B =
[[183 232  10 131]
 [210 192 101 108]
 [127 233  81 174]]
Rows and columns are counted from 1.
row 1 col 1 = 183
row 2 col 3 = 101
row 1 col 2 = 232
row 3 col 2 = 233
row 2 col 1 = 210

m =
[[ 27 -31 -30 -13]
 [ 12  32 -14  59]
 [-23 -22 -18   2]
 [-11  35  17 -28]
 [ 66   8  12 -44]
 [-20 -37  31  25]
 [ 27 -31 -32  -7]
 [ 15  11 -34  18]
 [ -5   9 -63 -11]
 [ 66  14  26  21]
 [ 48   4  18  27]
 [ 32  24 -72 -43]
 [ 41 -23 -47 -38]]
Rows and columns are counted from 1.
row 1 col 1: 27
row 10 col 2: 14
row 6 col 3: 31
row 1 col 4: -13
row 9 col 2: 9
row 10 col 4: 21
row 4 col 3: 17
row 3 col 4: 2
row 8 col 4: 18
row 13 col 1: 41
row 11 col 4: 27
row 2 col 1: 12
row 9 col 4: -11
row 11 col 1: 48
row 5 col 3: 12
row 7 col 2: -31
row 3 col 3: -18
row 13 col 4: -38
row 11 col 3: 18
row 9 col 3: -63
row 13 col 2: -23
row 11 col 2: 4
row 5 col 2: 8
row 12 col 4: -43
row 7 col 1: 27

x =
476,200,507,592,425,824,556,739,771,793,405,573,280,761,837,689
548,603,563,510,564,574,577,561,612,479,507,506,488,515,649,566
532,561,548,534,554,555,564,558,572,521,534,532,517,532,591,564
482,428,510,595,546,515,541,555,482,622,595,579,583,577,474,593
454,205,491,672,500,662,555,693,628,755,519,577,447,685,646,705
468,186,501,628,452,768,556,726,718,792,446,577,341,742,765,702
996,443,678,810,749,377,700,742,619,453,275,518,911,684,176,472
733,417,553,638,577,507,534,622,506,601,406,546,680,606,361,462
460,355,499,634,560,540,560,605,519,644,584,565,555,587,529,650
474,350,508,636,556,572,569,629,571,636,553,549,518,592,588,666
555,500,564,554,558,666,600,660,732,515,440,480,386,552,797,637
937,589,662,632,673,504,643,688,671,405,239,468,699,588,427,422
812,594,611,555,600,561,568,624,630,460,313,481,591,544,518,425
Indices start at 1.
(1, 1)	476
(11, 1)	555
(12, 8)	688
(7, 9)	619
(8, 13)	680
(8, 2)	417
(10, 16)	666
(11, 9)	732
(3, 14)	532
(3, 4)	534
(1, 14)	761
(4, 2)	428
(13, 1)	812
(7, 5)	749
(6, 6)	768
(3, 12)	532
(7, 6)	377
(6, 5)	452
(3, 10)	521
(4, 14)	577
(2, 1)	548
(11, 3)	564
(10, 4)	636
(4, 8)	555
(12, 7)	643
(12, 16)	422
(13, 14)	544
(10, 5)	556
(11, 6)	666
(7, 14)	684
(3, 8)	558
(1, 16)	689
(8, 1)	733
(5, 6)	662
(3, 9)	572
(6, 14)	742
(11, 12)	480
(10, 3)	508

M =
[[ 20 -14 -29  -7   0  16  20  11 -18  -4   7   2  14]
 [  4  -6 -45  -4  -6  18  28  16  15   8  15   2 -12]
 [ 53   6   2   3  -9  19  19  10 -14  17 -43  14   2]
 [-15 -28 -40  28  -4  -5  -1   0  17  10 -20  19   6]
 [ 14  -3  -8  -7  -3  20   9  14 -18   0  -7   7  15]
 [ 21 -15 -10  -9 -22   0  47   9 -30 -14  25   9   7]
 [ 10   0  -7  34 -22 -26 -11  14  -2   8  -5  29 -18]
 [ 15  -9  -6  16  27  49  26   5  26   8 -20  16  16]
 [  6 -15  -3  25  -6  -8  12 -14  18   8 -20  38  -4]
 [ 26   2 -10   4 -18  20  27  10  -3 -12  10   8 -29]
 [  8  -3 -18  -4   8  18  28  10   5  11   9   4  -2]
 [ 13  -2 -16  -1   4 -11  18 -18 -40  13 -62   8 -22]
 [ 12 -13 -18  34   7  28  23   7 -31   3 -38  24  -2]
 [ 20 -13 -24  17  -3   7   2 -14 -31  43   6  25  20]]
Indices start at 1.
row 1 col 1 -> 20
row 3 col 5 -> -9
row 1 col 11 -> 7
row 9 col 11 -> -20
row 12 col 10 -> 13
row 13 col 12 -> 24
row 2 col 8 -> 16
row 3 col 13 -> 2
row 12 col 4 -> -1
row 11 col 1 -> 8
row 6 col 2 -> -15
row 6 col 1 -> 21
row 9 col 5 -> -6
row 12 col 7 -> 18
row 6 col 4 -> -9
row 6 col 11 -> 25
row 7 col 5 -> -22
row 8 col 9 -> 26
row 5 col 4 -> -7
row 13 col 1 -> 12
row 1 col 4 -> -7
row 11 col 12 -> 4
row 2 col 7 -> 28
row 6 col 12 -> 9
row 4 col 7 -> -1
row 11 col 5 -> 8
row 3 col 12 -> 14
row 5 col 10 -> 0
row 13 col 2 -> -13
row 5 col 1 -> 14
row 3 col 4 -> 3
row 9 col 6 -> -8
row 7 col 11 -> -5
row 3 col 6 -> 19
row 13 col 8 -> 7
row 10 col 6 -> 20
row 12 col 1 -> 13
